Below is a small trained network, with its code and all its weights. Each question gives an input and a class and asks what happens when units are switched off, that is, made to give their printed mean instead of their output.

import numpy as np


def w(rows, s, z=0):
    codes = np.array(rows[::2]) - 128.0
    scale = np.full(codes.shape[1], s)
    scale[-1] = z or s
    return codes * scale


def f(y):
    return y / 2 * (1 + np.tanh(0.7978845608 * (y + 0.044715 * y**3)))


def log_softmax(a):
    a = a - a.max(-1, keepdims=True)
    return a - np.log(np.exp(a).sum(-1, keepdims=True))


def net(x, mask):
    res = np.array(x, float).reshape(1, 5) / 4 @ E
    y = f(res @ A[0][:, :-1].T + A[0][:, -1])
    res = res + np.where(mask, y, B[0][:, -1]) @ B[0][:, :-1]
    return log_softmax(res[-1] @ U[:, :-1].T + U[:, -1])


A, B = {}, {}
E = w([
[117,157,188,71,190,145,98,165,128,144,139],'x0',
[110,136,121,82,147,136,97,69,206,173,81],'x1',
[96,102,170,105,102,160,125,248,90,207,93],'x2',
[120,112,179,96,38,131,130,163,180,81,108],'x3',
[185,232,147,129,155,192,126,161,155,152,134],'x4',
],0.014)
A[0] = w([
[82,154,100,125,144,119,149,186,126,80,138,4],'N1',
[131,93,148,128,173,158,143,176,63,194,148,149],'N2',
[166,132,157,157,80,154,156,190,101,80,185,139],'N3',
[146,168,178,121,116,165,118,202,133,126,113,100],'N4',
[99,149,160,68,86,201,43,224,164,255,33,246],'N5',
[125,63,215,87,118,125,112,111,191,145,86,105],'N6',
[202,166,167,160,67,116,190,199,77,90,164,133],'N7',
[140,48,73,178,99,109,153,91,160,140,68,211],'N8',
[168,155,147,140,112,100,79,83,192,96,104,65],'N9',
[62,120,139,166,138,104,131,190,74,179,122,122],'N10',
[185,212,136,141,110,199,133,90,227,112,122,74],'N11',
],0.009,0.003)
B[0] = w([
[136,90,60,169,88,112,67,132,146,115,171,133],'N1',
[28,86,106,146,112,65,82,200,56,198,140,179],'N2',
[70,53,99,161,128,46,92,140,38,212,163,181],'N3',
[73,119,139,161,117,26,91,29,180,172,181,180],'N4',
[253,105,155,208,209,119,82,153,195,233,71,249],'N5',
[104,201,200,179,182,157,112,189,129,187,91,170],'N6',
[73,81,143,225,93,99,128,232,106,165,38,193],'N7',
[94,92,54,27,11,109,240,140,157,76,117,184],'N8',
[112,68,62,24,110,60,129,95,103,101,144,158],'N9',
[39,24,80,146,106,72,167,97,56,108,151,177],'N10',
[125,101,120,48,88,149,252,75,121,29,181,187],'N11',
],0.0076,0.021)
U = w([
[113,255,149,92,157,250,183,181,55,86,148,229],'0',
[29,42,124,59,32,103,132,124,107,95,114,117],'1',
[145,113,130,183,234,126,41,145,109,176,92,215],'2',
[190,156,115,48,162,189,163,41,168,98,132,1],'3',
],0.0075,0.0022)

Each question gives the input, the list of numbers given to net, and the class t.
The units are the neurons (one row each of A and B). Each row of codes is followed by its name. A weight is (code - 128) times the scale printed after its matrix; where a second scale follows, it is the last column's (A, B and U).
mask holds one flag per neuron, in row order. A switched-off neuron (its flag False) gives its mean, the last column of its row in B, instead of its output. The means were averaged over made-up inputs and are rounded, as every weight is.
A unit's drop is (log p(t) with every unit on - log p(t) with that unit switched off) / (log p(t) with every unit on - log p(t) with every unit switched off).
The circuit of an input: a set's keep is (log p(t) with only the set's units on - log p(t) with every unit switched off) / (log p(t) with every unit on - log p(t) with every unit switched off). Starting from all 11 units, units are removed one at a time, each time the one whose removal leaves the highest keep (on an exact tie, the one counted first), for as long as the keep stays at least 0.8.
units of the circuit, in order: the units of the circuit, biggest drop first
most important unit: the unit with the biggest drop
top k neurons: the k neurons with the biggest drops, biggest first
drop when u is switched off: that unit's drop, to one decimal
input [4,-6,-6,3,4], class 1: units of the circuit, in order : (N5)
input [2,-6,3,-3,-1], class 1: top 2 neurons : (N5 N10)
input [-3,0,1,6,7], class 2: top 2 neurons : (N5 N8)
input [6,-8,-2,-2,-1], class 1: top 2 neurons : (N5 N6)
input [-3,-3,5,0,0], class 2: top 2 neurons : (N11 N8)
input [-1,-5,8,-3,-2], class 2: top 4 neurons : (N5 N8 N11 N9)
input [-2,8,-7,-6,-5], class 1: top 3 neurons : (N8 N5 N9)
input [2,-2,8,-4,-5], class 2: top 2 neurons : (N5 N8)
input [-5,-6,1,-7,2], class 1: top 3 neurons : (N5 N6 N10)
input [3,2,-1,-5,3], class 3: top 3 neurons : (N7 N5 N3)
input [-3,-3,-2,-7,-2], class 1: top 3 neurons : (N5 N8 N6)
input [-8,7,-2,-8,3], class 3: drop when N2 is switched off : 0.2
input [-8,-5,1,-5,3], class 1: drop when N5 is switched off : 1.8
input [1,4,-1,4,5], class 3: drop when N11 is switched off : 0.4
input [4,1,-1,2,7], class 3: most important unit : N11
